Here is a tiny trained network, its code and every weight. The questions are about switching its units off for an input and a class, where a switched-off unit gives its printed mean instead of its output.

import numpy as np


def w(rows, s, z=0):
    codes = np.array(rows[::2]) - 128.0
    scale = np.full(codes.shape[1], s)
    scale[-1] = z or s
    return codes * scale


def norm(h):
    return h / np.sqrt((h * h).mean(-1, keepdims=True) + 1e-5)


def f(y):
    return np.maximum(y, 0)


def log_softmax(a):
    a = a - a.max(-1, keepdims=True)
    return a - np.log(np.exp(a).sum(-1, keepdims=True))


def net(x, mask):
    res = np.array(x, float).reshape(1, 6) / 4 @ E
    u = 0
    for l in range(4):
        y = f(norm(res) @ A[l][:, :-1].T + A[l][:, -1])
        res = res + np.where(mask[u : u + 7], y, B[l][:, -1]) @ B[l][:, :-1]
        u += 7
    return log_softmax(norm(res)[-1] @ U[:, :-1].T + U[:, -1])


A, B = {}, {}
E = w([
[96,206,97,152,155,211],'x0',
[21,128,26,158,57,131],'x1',
[100,216,147,113,164,52],'x2',
[65,22,225,122,201,121],'x3',
[113,80,216,188,53,137],'x4',
[187,92,136,195,195,2],'x5',
],0.0092)
A[0] = w([
[161,85,24,150,126,89,39],'0.n1',
[143,81,135,86,156,51,187],'0.n2',
[103,164,120,86,137,226,20],'0.n3',
[35,192,85,192,145,99,20],'0.n4',
[182,97,150,155,135,86,3],'0.n5',
[149,43,221,201,160,128,92],'0.n6',
[47,96,146,5,186,69,87],'0.n7',
],0.012,0.005)
B[0] = w([
[153,63,82,80,133,150,180],'0.n1',
[68,176,98,43,143,71,239],'0.n2',
[169,80,108,79,173,139,183],'0.n3',
[81,107,114,234,125,137,189],'0.n4',
[153,110,150,161,146,78,170],'0.n5',
[56,55,230,105,126,101,255],'0.n6',
[62,255,109,77,159,150,215],'0.n7',
],0.012,0.0068)
A[1] = w([
[156,137,113,125,202,75,36],'1.n1',
[125,149,142,101,165,251,95],'1.n2',
[165,193,84,124,119,128,2],'1.n3',
[156,147,95,145,202,67,85],'1.n4',
[116,127,170,119,64,168,154],'1.n5',
[184,127,133,154,171,110,9],'1.n6',
[218,122,117,126,124,54,25],'1.n7',
],0.014,0.0055)
B[1] = w([
[136,92,82,100,37,87,205],'1.n1',
[204,72,3,45,207,177,253],'1.n2',
[143,85,226,196,183,122,183],'1.n3',
[130,103,108,90,7,156,232],'1.n4',
[147,100,42,163,100,158,236],'1.n5',
[163,46,103,85,151,117,141],'1.n6',
[117,1,146,25,81,84,187],'1.n7',
],0.0089,0.0045)
A[2] = w([
[149,110,153,141,189,114,23],'2.n1',
[249,169,168,126,61,111,89],'2.n2',
[159,174,108,185,166,95,87],'2.n3',
[50,103,94,122,78,144,215],'2.n4',
[134,137,70,190,53,158,161],'2.n5',
[207,142,130,160,168,213,3],'2.n6',
[87,110,134,169,21,161,85],'2.n7',
],0.014,0.0047)
B[2] = w([
[80,97,164,98,129,154,136],'2.n1',
[120,15,125,154,199,119,158],'2.n2',
[190,99,97,165,106,92,141],'2.n3',
[235,116,106,148,74,120,254],'2.n4',
[185,127,119,185,253,145,209],'2.n5',
[122,95,88,29,154,150,156],'2.n6',
[191,178,108,177,120,101,192],'2.n7',
],0.012,0.0093)
A[3] = w([
[173,147,142,223,136,121,91],'3.n1',
[67,174,249,98,84,98,48],'3.n2',
[191,95,165,79,136,212,119],'3.n3',
[129,127,110,198,155,131,73],'3.n4',
[120,145,222,93,161,150,47],'3.n5',
[54,136,237,164,184,106,3],'3.n6',
[82,79,107,148,101,201,144],'3.n7',
],0.012,0.0071)
B[3] = w([
[137,139,180,156,115,58,232],'3.n1',
[86,14,97,210,149,155,220],'3.n2',
[14,144,89,145,145,235,253],'3.n3',
[148,101,126,181,118,90,186],'3.n4',
[35,101,114,214,213,116,166],'3.n5',
[38,84,138,181,255,215,192],'3.n6',
[203,246,115,112,20,174,189],'3.n7',
],0.0091,0.0046)
U = w([
[135,55,161,91,66,54,148],'0',
[73,252,134,78,177,73,119],'1',
[41,67,212,152,184,121,175],'2',
[131,107,209,157,69,217,75],'3',
[152,130,25,101,128,192,183],'4',
[133,155,160,138,135,134,46],'5',
[149,169,188,126,130,134,4],'6',
[191,128,99,250,120,144,146],'7',
],0.023,0.014)

Each question gives the input, the list of numbers given to net, and the class t.
The units are the neurons (one row each of A and B). Each row of codes is followed by its name. A weight is (code - 128) times the scale printed after its matrix; where a second scale follows, it is the last column's (A, B and U).
mask holds one flag per neuron, layer by layer. A switched-off neuron (its flag False) gives its mean, the last column of its row in B, instead of its output. The means were averaged over made-up inputs and are rounded, as every weight is.
A unit's drop is (log p(t) with every unit on - log p(t) with that unit switched off) / (log p(t) with every unit on - log p(t) with every unit switched off).
The circuit of an input: a set's keep is (log p(t) with only the set's units on - log p(t) with every unit switched off) / (log p(t) with every unit on - log p(t) with every unit switched off). Starting from the 12 units with the biggest drops (on a tie, the unit counted first), units are removed one at a time, each time the one whose removal leaves the highest keep (on an exact tie, the one counted first), for as long as the keep stays at least 0.8.
circuit, biggest first: the units of the circuit, biggest drop first
top k neurons: the k neurons with the biggest drops, biggest first
top k neurons in layer l: the k neurons of layer l with the biggest drops, biggest first
drop when u is switched off: that unit's drop, to one decimal
input [-6,-4,-3,-1,-6,1], class 0: circuit, biggest first -> [1.n2 2.n5]
input [1,-7,-4,-4,8,7], class 2: circuit, biggest first -> [0.n6]
input [3,-1,4,6,3,-4], class 4: top 3 neurons in layer 1 -> [1.n2 1.n5 1.n3]
input [-7,-8,-7,1,7,-5], class 2: top 4 neurons in layer 1 -> [1.n4 1.n1 1.n2 1.n7]
input [-2,0,-4,5,-7,0], class 1: top 2 neurons -> [0.n7 0.n2]
input [-3,5,0,-3,2,-7], class 7: top 3 neurons in layer 0 -> [0.n7 0.n1 0.n2]
input [-7,3,6,1,3,-4], class 1: top 2 neurons -> [0.n7 0.n6]
input [-1,-1,-7,1,3,0], class 3: top 2 neurons in layer 0 -> [0.n6 0.n2]
input [-1,5,5,-6,-8,5], class 7: top 2 neurons in layer 1 -> [1.n2 1.n3]
input [-3,7,7,-5,-6,-6], class 7: top 2 neurons -> [0.n4 0.n2]
input [7,-6,5,7,-1,-3], class 1: top 2 neurons -> [1.n2 0.n7]
input [-4,1,-8,2,1,-1], class 3: top 3 neurons in layer 1 -> [1.n1 1.n7 1.n4]
input [-1,8,-4,7,-3,1], class 4: top 2 neurons -> [0.n7 2.n4]
input [1,-7,-4,0,2,2], class 2: top neuron -> [0.n6]
input [-7,8,3,-4,-5,-5], class 7: top 2 neurons in layer 0 -> [0.n2 0.n4]
input [1,-2,8,7,-3,3], class 1: drop when 0.n2 is switched off -> 0.6
input [1,-1,-5,-2,-3,5], class 0: drop when 1.n7 is switched off -> 0.2
input [3,6,-1,-5,1,-3], class 7: drop when 3.n3 is switched off -> 0.0
input [-8,4,-1,6,-7,-5], class 1: drop when 0.n7 is switched off -> 0.2
input [2,6,6,-2,-8,5], class 7: top neuron -> [0.n4]
